Here is a tiny trained network, its code and every weight. The questions are about switching its units off for an input and a target symbol, where a switched-off unit gives its printed mean instead of its output.

import numpy as np


def w(rows, s, z=0):
    codes = np.array(rows[::2]) - 128.0
    scale = np.full(codes.shape[1], s)
    scale[-1] = z or s
    return codes * scale


def norm(h):
    return h / np.sqrt((h * h).mean(-1, keepdims=True) + 1e-5)


def f(y):
    return y / 2 * (1 + np.tanh(0.7978845608 * (y + 0.044715 * y**3)))


def softmax(a):
    e = np.exp(a - a.max(-1, keepdims=True))
    return e / e.sum(-1, keepdims=True)


def log_softmax(a):
    a = a - a.max(-1, keepdims=True)
    return a - np.log(np.exp(a).sum(-1, keepdims=True))


def net(x, mask):
    ids = ['ΛΠΦΨαδεζημξσ'.index(c) for c in x.split()]
    T = len(ids)
    res = E[ids] + P[:T]
    u = 0
    for l in range(2):
        r = norm(res)
        for j in range(2):
            rows = slice(2 * j, 2 * j + 2)
            q, k, v = (r @ M[l][rows].T for M in (Q, K, V))
            z = softmax(np.where(np.tri(T) > 0, q @ k.T / 2**0.5, -1e9)) @ v
            o = O[l][rows]
            res = res + np.where(mask[u + j], z, o[:, -1]) @ o[:, :-1]
        u += 2
        y = f(norm(res) @ A[l][:, :-1].T + A[l][:, -1])
        res = res + np.where(mask[u : u + 8], y, B[l][:, -1]) @ B[l][:, :-1]
        u += 8
    return log_softmax(norm(res)[-1] @ U[:, :-1].T + U[:, -1])


Q, K, V, O, A, B = {}, {}, {}, {}, {}, {}
E = w([
[108,35,49],'Λ',
[172,145,96],'Π',
[148,115,105],'Φ',
[132,165,180],'Ψ',
[102,91,184],'α',
[189,197,113],'δ',
[187,197,120],'ε',
[122,67,105],'ζ',
[183,254,144],'η',
[122,169,218],'μ',
[123,165,225],'ξ',
[155,98,79],'σ',
],0.008)
P = w([
[32,122,66],'0',
[153,58,109],'1',
[154,80,109],'2',
[173,153,192],'3',
[7,91,144],'4',
[27,96,159],'5',
[84,90,188],'6',
],0.011)
Q[0] = w([
[60,46,175],'0.h0',
[224,1,75],'0.h0',
[152,178,222],'0.h1',
[213,78,61],'0.h1',
],0.0076)
K[0] = w([
[103,68,132],'0.h0',
[111,137,94],'0.h0',
[108,198,139],'0.h1',
[198,176,4],'0.h1',
],0.013)
V[0] = w([
[171,60,139],'0.h0',
[186,153,189],'0.h0',
[255,11,155],'0.h1',
[119,91,50],'0.h1',
],0.0042)
O[0] = w([
[2,33,65,149],'0.h0',
[94,87,188,9],'0.h0',
[118,174,183,93],'0.h1',
[228,57,171,156],'0.h1',
],0.0052,0.0012)
A[0] = w([
[192,149,132,97],'0.n0',
[77,79,206,111],'0.n1',
[91,53,195,143],'0.n2',
[170,73,55,89],'0.n3',
[67,199,159,141],'0.n4',
[60,157,48,75],'0.n5',
[128,111,8,2],'0.n6',
[130,128,67,41],'0.n7',
],0.011,0.0077)
B[0] = w([
[90,103,83,138],'0.n0',
[174,165,41,227],'0.n1',
[154,171,48,254],'0.n2',
[156,180,159,158],'0.n3',
[153,104,2,196],'0.n4',
[136,159,217,164],'0.n5',
[171,46,162,130],'0.n6',
[155,91,208,111],'0.n7',
],0.0076,0.0057)
Q[1] = w([
[183,87,90],'1.h0',
[255,123,153],'1.h0',
[144,151,130],'1.h1',
[159,135,88],'1.h1',
],0.02)
K[1] = w([
[131,190,175],'1.h0',
[9,145,207],'1.h0',
[137,130,152],'1.h1',
[49,177,188],'1.h1',
],0.014)
V[1] = w([
[176,249,167],'1.h0',
[44,172,60],'1.h0',
[150,201,203],'1.h1',
[57,186,181],'1.h1',
],0.013)
O[1] = w([
[211,5,111,255],'1.h0',
[44,102,121,29],'1.h0',
[142,72,154,116],'1.h1',
[120,56,128,54],'1.h1',
],0.017,0.0033)
A[1] = w([
[207,135,148,139],'1.n0',
[96,127,95,167],'1.n1',
[109,114,79,91],'1.n2',
[132,119,232,233],'1.n3',
[148,71,118,134],'1.n4',
[146,24,176,175],'1.n5',
[82,98,124,94],'1.n6',
[6,96,141,1],'1.n7',
],0.017,0.0061)
B[1] = w([
[120,115,58,253],'1.n0',
[118,107,118,180],'1.n1',
[145,97,79,161],'1.n2',
[96,148,69,160],'1.n3',
[105,140,176,205],'1.n4',
[48,156,219,230],'1.n5',
[187,127,141,137],'1.n6',
[188,75,8,174],'1.n7',
],0.012,0.0067)
U = w([
[77,200,129,234],'Λ',
[230,145,158,186],'Π',
[188,185,123,71],'Φ',
[106,93,148,136],'Ψ',
[5,153,62,37],'α',
[189,65,167,55],'δ',
[180,79,172,159],'ε',
[79,217,135,251],'ζ',
[71,28,167,206],'η',
[52,82,80,91],'μ',
[59,85,81,20],'ξ',
[172,226,130,39],'σ',
],0.018,0.0033)

Each question gives the input, a string of symbols that net reads in full, and the target symbol t.
The units are the heads (2 rows each of Q, K, V and O) and the neurons (one row each of A and B). Each row of codes is followed by its name. A weight is (code - 128) times the scale printed after its matrix; where a second scale follows, it is the last column's (O, A, B and U).
mask holds one flag per unit, layer by layer, with each layer's heads first. A switched-off unit (its flag False) gives its mean, the last column of its rows in O or B, instead of its output. The means were averaged over made-up inputs and are rounded, as every weight is.
A unit's drop is (log p(t) with every unit on - log p(t) with that unit switched off) / (log p(t) with every unit on - log p(t) with every unit switched off).
The circuit of an input: a set's keep is (log p(t) with only the set's units on - log p(t) with every unit switched off) / (log p(t) with every unit on - log p(t) with every unit switched off). Starting from the 12 units with the biggest drops (on a tie, the unit counted first), units are removed one at a time, each time the one whose removal leaves the highest keep (on an exact tie, the one counted first), for as long as the keep stays at least 0.8.
units of the circuit, in order: the units of the circuit, biggest drop first
k most important neurons: the k neurons with the biggest drops, biggest first
k most important neurons of layer l: the k neurons of layer l with the biggest drops, biggest first
heads that matter: for each layer, one digit per head in row order, 1 if its drop is at least 0.15 and else 0, layers parted by /
input Π Π ζ, target Π: 2 most important neurons of layer 0 : [0.n6, 0.n3]
input μ α Π, target μ: most important neuron : [0.n4]
input μ η Π Φ, target μ: heads that matter : 00 / 10
input Ψ σ σ ε ε, target η: heads that matter : 11 / 01
input ζ ε η σ, target ζ: heads that matter : 00 / 10
input ζ η η, target ζ: 3 most important neurons : [0.n6, 0.n1, 0.n2]
input Π α ε Π ζ δ σ, target Π: units of the circuit, in order : [0.n4, 1.h0, 0.n1, 0.n2]
input σ η α, target σ: 2 most important neurons : [0.n6, 0.n5]
input μ σ ε, target μ: 2 most important neurons of layer 0 : [0.n4, 0.n5]
input δ Π η μ, target δ: 3 most important neurons of layer 0 : [0.n6, 0.n2, 0.n1]
input ζ η α, target ζ: 3 most important neurons : [0.n5, 0.n0, 0.n6]
input Π ζ Φ Π Π η ζ, target Π: heads that matter : 01 / 10
input η δ η δ, target η: 2 most important neurons : [0.n5, 1.n5]
input α ε σ, target α: units of the circuit, in order : [1.h0]
input Π η Λ, target Π: heads that matter : 11 / 10
input Π δ Π δ Π η, target Π: 4 most important neurons : [0.n6, 0.n4, 0.n3, 0.n2]
input ζ σ η Λ, target ζ: 2 most important neurons of layer 0 : [0.n6, 0.n1]
input ξ σ ξ Ψ ζ σ Π, target α: units of the circuit, in order : [0.n4, 1.h0]
input δ Λ δ, target δ: 2 most important neurons : [0.n4, 0.n5]
input Ψ δ μ ε Π, target η: heads that matter : 01 / 01
input μ Φ ζ Λ, target μ: heads that matter : 01 / 10
input α η ξ, target α: most important neuron : [0.n5]
input σ Λ σ, target σ: heads that matter : 10 / 10
input μ Π μ σ, target μ: 2 most important neurons : [0.n5, 0.n4]
input α ζ α σ, target α: 2 most important neurons : [0.n5, 1.n7]
input δ Π Π Π σ, target Π: 3 most important neurons : [0.n3, 0.n4, 0.n2]
input η σ ζ Π, target η: 2 most important neurons : [0.n5, 0.n0]
input η α μ α, target η: units of the circuit, in order : [1.h0]
input Ψ Λ Π Π Φ ξ, target η: 3 most important neurons : [0.n5, 0.n1, 0.n2]
